Below is a small trained network, with its code and all its weights. Each question gives an input and a class and asks what happens when units are switched off, that is, made to give their printed mean instead of their output.

import numpy as np


def w(rows, s, z=0):
    codes = np.array(rows[::2]) - 128.0
    scale = np.full(codes.shape[1], s)
    scale[-1] = z or s
    return codes * scale


def norm(h):
    return h / np.sqrt((h * h).mean(-1, keepdims=True) + 1e-5)


def f(y):
    return y / 2 * (1 + np.tanh(0.7978845608 * (y + 0.044715 * y**3)))


def log_softmax(a):
    a = a - a.max(-1, keepdims=True)
    return a - np.log(np.exp(a).sum(-1, keepdims=True))


def net(x, mask):
    res = np.array(x, float).reshape(1, 8) / 4 @ E
    u = 0
    for l in range(3):
        y = f(norm(res) @ A[l][:, :-1].T + A[l][:, -1])
        res = res + np.where(mask[u : u + 3], y, B[l][:, -1]) @ B[l][:, :-1]
        u += 3
    return log_softmax(norm(res)[-1] @ U[:, :-1].T + U[:, -1])


A, B = {}, {}
E = w([
[131,121,158,137],'x0',
[219,2,88,121],'x1',
[139,149,106,159],'x2',
[123,137,127,124],'x3',
[197,208,154,93],'x4',
[110,134,5,8],'x5',
[124,122,142,129],'x6',
[123,113,168,37],'x7',
],0.0098)
A[0] = w([
[220,160,167,112,155],'L0N1',
[157,122,45,46,5],'L0N2',
[252,12,96,115,30],'L0N3',
],0.027,0.0028)
B[0] = w([
[97,74,67,126,190],'L0N1',
[117,143,106,224,208],'L0N2',
[242,189,253,74,249],'L0N3',
],0.026,0.018)
A[1] = w([
[184,143,16,60,168],'L1N1',
[48,252,130,129,41],'L1N2',
[157,95,84,95,5],'L1N3',
],0.033,0.0012)
B[1] = w([
[4,150,97,88,146],'L1N1',
[193,164,236,140,251],'L1N2',
[135,85,157,148,137],'L1N3',
],0.032,0.017)
A[2] = w([
[132,232,84,55,152],'L2N1',
[252,136,200,197,254],'L2N2',
[128,172,72,85,22],'L2N3',
],0.024,0.0043)
B[2] = w([
[37,63,197,78,133],'L2N1',
[56,7,72,96,253],'L2N2',
[186,108,120,216,127],'L2N3',
],0.019,0.043)
U = w([
[80,95,144,100,253],'0',
[85,46,137,178,78],'1',
[230,242,254,132,85],'2',
[84,88,138,133,88],'3',
[76,102,144,115,86],'4',
[52,132,76,62,174],'5',
],0.0087,0.0029)

Each question gives the input, the list of numbers given to net, and the class t.
The units are the neurons (one row each of A and B). Each row of codes is followed by its name. A weight is (code - 128) times the scale printed after its matrix; where a second scale follows, it is the last column's (A, B and U).
mask holds one flag per neuron, layer by layer. A switched-off neuron (its flag False) gives its mean, the last column of its row in B, instead of its output. The means were averaged over made-up inputs and are rounded, as every weight is.
A unit's drop is (log p(t) with every unit on - log p(t) with that unit switched off) / (log p(t) with every unit on - log p(t) with every unit switched off).
The circuit of an input: a set's keep is (log p(t) with only the set's units on - log p(t) with every unit switched off) / (log p(t) with every unit on - log p(t) with every unit switched off). Starting from all 9 units, units are removed one at a time, each time the one whose removal leaves the highest keep (on an exact tie, the one counted first), for as long as the keep stays at least 0.8.
units of the circuit, in order: the units of the circuit, biggest drop first
top k neurons: the k neurons with the biggest drops, biggest first
k most important neurons of layer l: the k neurons of layer l with the biggest drops, biggest first
drop when u is switched off: that unit's drop, to one decimal
input [-8,-4,-4,4,5,8,-8,-5], class 1: units of the circuit, in order : L0N2, L0N3, L1N2
input [5,-1,1,0,6,-1,-7,-5], class 5: top 2 neurons : L1N1, L0N3
input [0,-5,-6,-1,1,3,5,2], class 2: 2 most important neurons of layer 0 : L0N1, L0N3
input [1,-5,-8,4,8,1,0,-1], class 5: top 2 neurons : L1N1, L0N1
input [-6,8,-5,-1,-5,0,4,7], class 2: top 2 neurons : L0N3, L0N1
input [6,-7,7,-4,-3,0,7,-4], class 2: top 4 neurons : L1N2, L0N1, L0N3, L0N2
input [-1,-8,5,-6,-1,4,1,6], class 2: top 2 neurons : L1N2, L0N1
input [1,1,7,-1,7,0,-1,2], class 5: units of the circuit, in order : L1N1, L0N1
input [-6,-4,2,3,8,-1,-3,-4], class 5: top 4 neurons : L0N1, L1N1, L0N3, L0N2
input [3,-6,-6,5,4,1,-3,-4], class 2: units of the circuit, in order : L1N2, L0N3, L0N2
input [-1,-4,-5,3,8,-6,0,-3], class 5: top 3 neurons : L0N1, L0N2, L1N2
input [-6,8,8,3,4,1,0,6], class 2: units of the circuit, in order : L0N3
input [4,2,8,-1,-6,-5,1,2], class 5: top 2 neurons : L1N2, L2N2
input [-4,1,2,-3,7,0,-8,-3], class 5: top 2 neurons : L1N1, L0N1
input [-8,-8,-5,8,1,-1,-4,4], class 2: top 2 neurons : L1N2, L0N3
input [1,8,-1,8,2,-6,-2,1], class 2: drop when L0N3 is switched off : 3.1
input [-4,7,8,3,4,-1,1,3], class 2: drop when L0N3 is switched off : 3.0
input [4,5,-5,-3,-5,-4,3,-3], class 2: drop when L0N2 is switched off : 0.3
